Here is a tiny trained network, its code and every weight. The questions are about switching its units off for an input and a target symbol, where a switched-off unit gives its printed mean instead of its output.

import numpy as np


def w(rows, s, z=0):
    codes = np.array(rows[::2]) - 128.0
    scale = np.full(codes.shape[1], s)
    scale[-1] = z or s
    return codes * scale


def f(y):
    return np.maximum(y, 0)


def softmax(a):
    e = np.exp(a - a.max(-1, keepdims=True))
    return e / e.sum(-1, keepdims=True)


def log_softmax(a):
    a = a - a.max(-1, keepdims=True)
    return a - np.log(np.exp(a).sum(-1, keepdims=True))


def net(x, mask):
    ids = ['ΞΦβθμψω'.index(c) for c in x.split()]
    T = len(ids)
    res = E[ids] + P[:T]
    u = 0
    for l in range(3):
        r = res
        for j in range(2):
            rows = slice(2 * j, 2 * j + 2)
            q, k, v = (r @ M[l][rows].T for M in (Q, K, V))
            z = softmax(np.where(np.tri(T) > 0, q @ k.T / 2**0.5, -1e9)) @ v
            o = O[l][rows]
            res = res + np.where(mask[u + j], z, o[:, -1]) @ o[:, :-1]
        u += 2
        y = f(res @ A[l][:, :-1].T + A[l][:, -1])
        res = res + np.where(mask[u : u + 4], y, B[l][:, -1]) @ B[l][:, :-1]
        u += 4
    return log_softmax(res[-1] @ U[:, :-1].T + U[:, -1])


Q, K, V, O, A, B = {}, {}, {}, {}, {}, {}
E = w([
[139,106,38,149],'Ξ',
[135,124,183,81],'Φ',
[147,222,137,94],'β',
[138,122,2,175],'θ',
[155,152,148,124],'μ',
[178,252,231,3],'ψ',
[163,95,138,204],'ω',
],0.009)
P = w([
[146,87,141,108],'0',
[86,201,82,148],'1',
[196,80,175,117],'2',
[78,192,65,143],'3',
[195,22,156,149],'4',
[81,233,123,69],'5',
[206,1,114,160],'6',
],0.0074)
Q[0] = w([
[37,86,158,78],'0.h0',
[255,80,102,128],'0.h0',
[172,92,158,105],'0.h1',
[180,117,221,141],'0.h1',
],0.0078)
K[0] = w([
[106,128,58,184],'0.h0',
[115,233,184,27],'0.h0',
[179,72,114,104],'0.h1',
[208,100,100,254],'0.h1',
],0.0061)
V[0] = w([
[61,208,163,198],'0.h0',
[180,164,255,57],'0.h0',
[59,41,139,213],'0.h1',
[173,44,178,145],'0.h1',
],0.0052)
O[0] = w([
[119,198,152,64,122],'0.h0',
[205,60,201,59,254],'0.h0',
[146,132,58,250,25],'0.h1',
[202,165,149,255,109],'0.h1',
],0.0062,0.0046)
A[0] = w([
[175,30,78,179,250],'0.n0',
[28,233,89,130,144],'0.n1',
[67,255,90,150,182],'0.n2',
[138,212,47,80,208],'0.n3',
],0.0057,0.0017)
B[0] = w([
[142,92,123,189,224],'0.n0',
[196,164,104,62,213],'0.n1',
[217,123,2,65,219],'0.n2',
[61,179,96,185,254],'0.n3',
],0.0059,0.0028)
Q[1] = w([
[217,105,64,124],'1.h0',
[211,112,82,151],'1.h0',
[226,154,235,92],'1.h1',
[255,123,136,127],'1.h1',
],0.0058)
K[1] = w([
[164,88,215,132],'1.h0',
[230,86,201,242],'1.h0',
[62,70,132,197],'1.h1',
[176,73,134,253],'1.h1',
],0.005)
V[1] = w([
[189,49,132,119],'1.h0',
[23,253,1,78],'1.h0',
[192,65,43,251],'1.h1',
[148,151,189,66],'1.h1',
],0.0053)
O[1] = w([
[172,158,194,157,199],'1.h0',
[56,54,32,112,22],'1.h0',
[104,2,200,190,28],'1.h1',
[201,188,55,53,253],'1.h1',
],0.0055,0.0025)
A[1] = w([
[126,192,221,39,252],'1.n0',
[65,203,106,122,137],'1.n1',
[205,68,177,91,93],'1.n2',
[163,248,2,202,64],'1.n3',
],0.0052,0.0046)
B[1] = w([
[204,89,37,183,251],'1.n0',
[41,203,119,132,154],'1.n1',
[212,56,98,87,170],'1.n2',
[199,148,253,15,152],'1.n3',
],0.0049,0.013)
Q[2] = w([
[236,205,173,153],'2.h0',
[127,255,7,38],'2.h0',
[199,170,165,146],'2.h1',
[43,91,141,132],'2.h1',
],0.0055)
K[2] = w([
[237,65,255,53],'2.h0',
[186,145,26,149],'2.h0',
[148,14,170,74],'2.h1',
[75,119,154,69],'2.h1',
],0.0052)
V[2] = w([
[10,112,133,223],'2.h0',
[100,173,68,105],'2.h0',
[184,166,159,53],'2.h1',
[1,120,54,12],'2.h1',
],0.0059)
O[2] = w([
[174,191,47,166,5],'2.h0',
[107,138,44,45,119],'2.h0',
[136,230,196,80,184],'2.h1',
[170,70,122,3,79],'2.h1',
],0.0054,0.018)
A[2] = w([
[98,123,74,205,57],'2.n0',
[162,2,68,202,155],'2.n1',
[175,169,159,152,251],'2.n2',
[86,156,242,111,104],'2.n3',
],0.0074,0.0029)
B[2] = w([
[85,25,152,51,151],'2.n0',
[28,125,220,130,212],'2.n1',
[153,131,3,186,241],'2.n2',
[23,161,57,150,254],'2.n3',
],0.0042,0.0085)
U = w([
[2,200,208,111,1],'Ξ',
[149,181,77,154,123],'Φ',
[167,115,6,114,160],'β',
[103,97,78,110,128],'θ',
[154,178,82,177,199],'μ',
[201,84,148,69,170],'ψ',
[133,195,158,184,131],'ω',
],0.0074,0.0035)

Each question gives the input, a string of symbols that net reads in full, and the target symbol t.
The units are the heads (2 rows each of Q, K, V and O) and the neurons (one row each of A and B). Each row of codes is followed by its name. A weight is (code - 128) times the scale printed after its matrix; where a second scale follows, it is the last column's (O, A, B and U).
mask holds one flag per unit, layer by layer, with each layer's heads first. A switched-off unit (its flag False) gives its mean, the last column of its rows in O or B, instead of its output. The means were averaged over made-up inputs and are rounded, as every weight is.
A unit's drop is (log p(t) with every unit on - log p(t) with that unit switched off) / (log p(t) with every unit on - log p(t) with every unit switched off).
The circuit of an input: a set's keep is (log p(t) with only the set's units on - log p(t) with every unit switched off) / (log p(t) with every unit on - log p(t) with every unit switched off). Starting from the 12 units with the biggest drops (on a tie, the unit counted first), units are removed one at a time, each time the one whose removal leaves the highest keep (on an exact tie, the one counted first), for as long as the keep stays at least 0.8.
units of the circuit, in order: the units of the circuit, biggest drop first
unit that matters most: the unit with the biggest drop
k most important neurons: the k neurons with the biggest drops, biggest first
k most important neurons of layer l: the k neurons of layer l with the biggest drops, biggest first
heads that matter: for each layer, one digit per head in row order, 1 if its drop is at least 0.15 and else 0, layers parted by /
drop when u is switched off: that unit's drop, to one decimal
input Ξ ω β β, target β: units of the circuit, in order => [0.h0 2.h1 1.h0]
input ψ Ξ θ μ, target Ξ: 3 most important neurons of layer 1 => [1.n0 1.n2 1.n3]
input ψ ψ μ μ, target Ξ: unit that matters most => 2.h0
input ψ Ξ θ θ, target Ξ: 4 most important neurons => [1.n0 1.n3 0.n3 1.n2]
input ω β ω ψ β, target ω: units of the circuit, in order => [0.h1 2.h1 1.h0 0.n0]
input ψ β ψ θ ω ψ ψ, target ω: heads that matter => 11 / 11 / 11
input θ μ Φ Ξ ψ Φ, target β: units of the circuit, in order => [0.h0 2.h0 1.h0 2.h1]
input ω ψ ω ψ ψ, target ω: heads that matter => 01 / 11 / 11
input ψ μ μ Φ, target Ξ: 2 most important neurons => [1.n2 1.n0]
input θ θ θ θ Ξ, target θ: 2 most important neurons of layer 2 => [2.n1 2.n0]
input ψ θ ψ ψ Ξ Ξ, target Ξ: 2 most important neurons of layer 1 => [1.n0 1.n3]
input Φ θ μ θ μ ψ ω, target ω: 2 most important neurons => [0.n0 2.n1]
input β ψ ψ μ ω θ θ, target ω: 2 most important neurons => [0.n0 0.n3]
input θ ψ Ξ ψ μ ψ θ, target ψ: most important neuron => [2.n3]
input ψ θ ω β, target Ξ: 3 most important neurons => [1.n0 0.n3 1.n2]
input ψ ω Ξ Φ, target Ξ: 3 most important neurons => [1.n0 1.n2 0.n3]
input θ θ θ, target θ: 2 most important neurons of layer 2 => [2.n1 2.n0]
input ω Φ Ξ, target ω: drop when 2.n1 is switched off => 0.2
input ψ ψ θ Ξ, target Ξ: drop when 0.h1 is switched off => 0.1
input θ ω ψ μ ψ ψ, target β: drop when 1.n1 is switched off => 0.0
input ω ψ ω ψ ω θ Φ, target ω: drop when 0.h1 is switched off => 0.5
input ψ θ ψ β, target Ξ: most important neuron => [0.n3]
input ω θ Ξ, target ω: 2 most important neurons of layer 2 => [2.n1 2.n3]
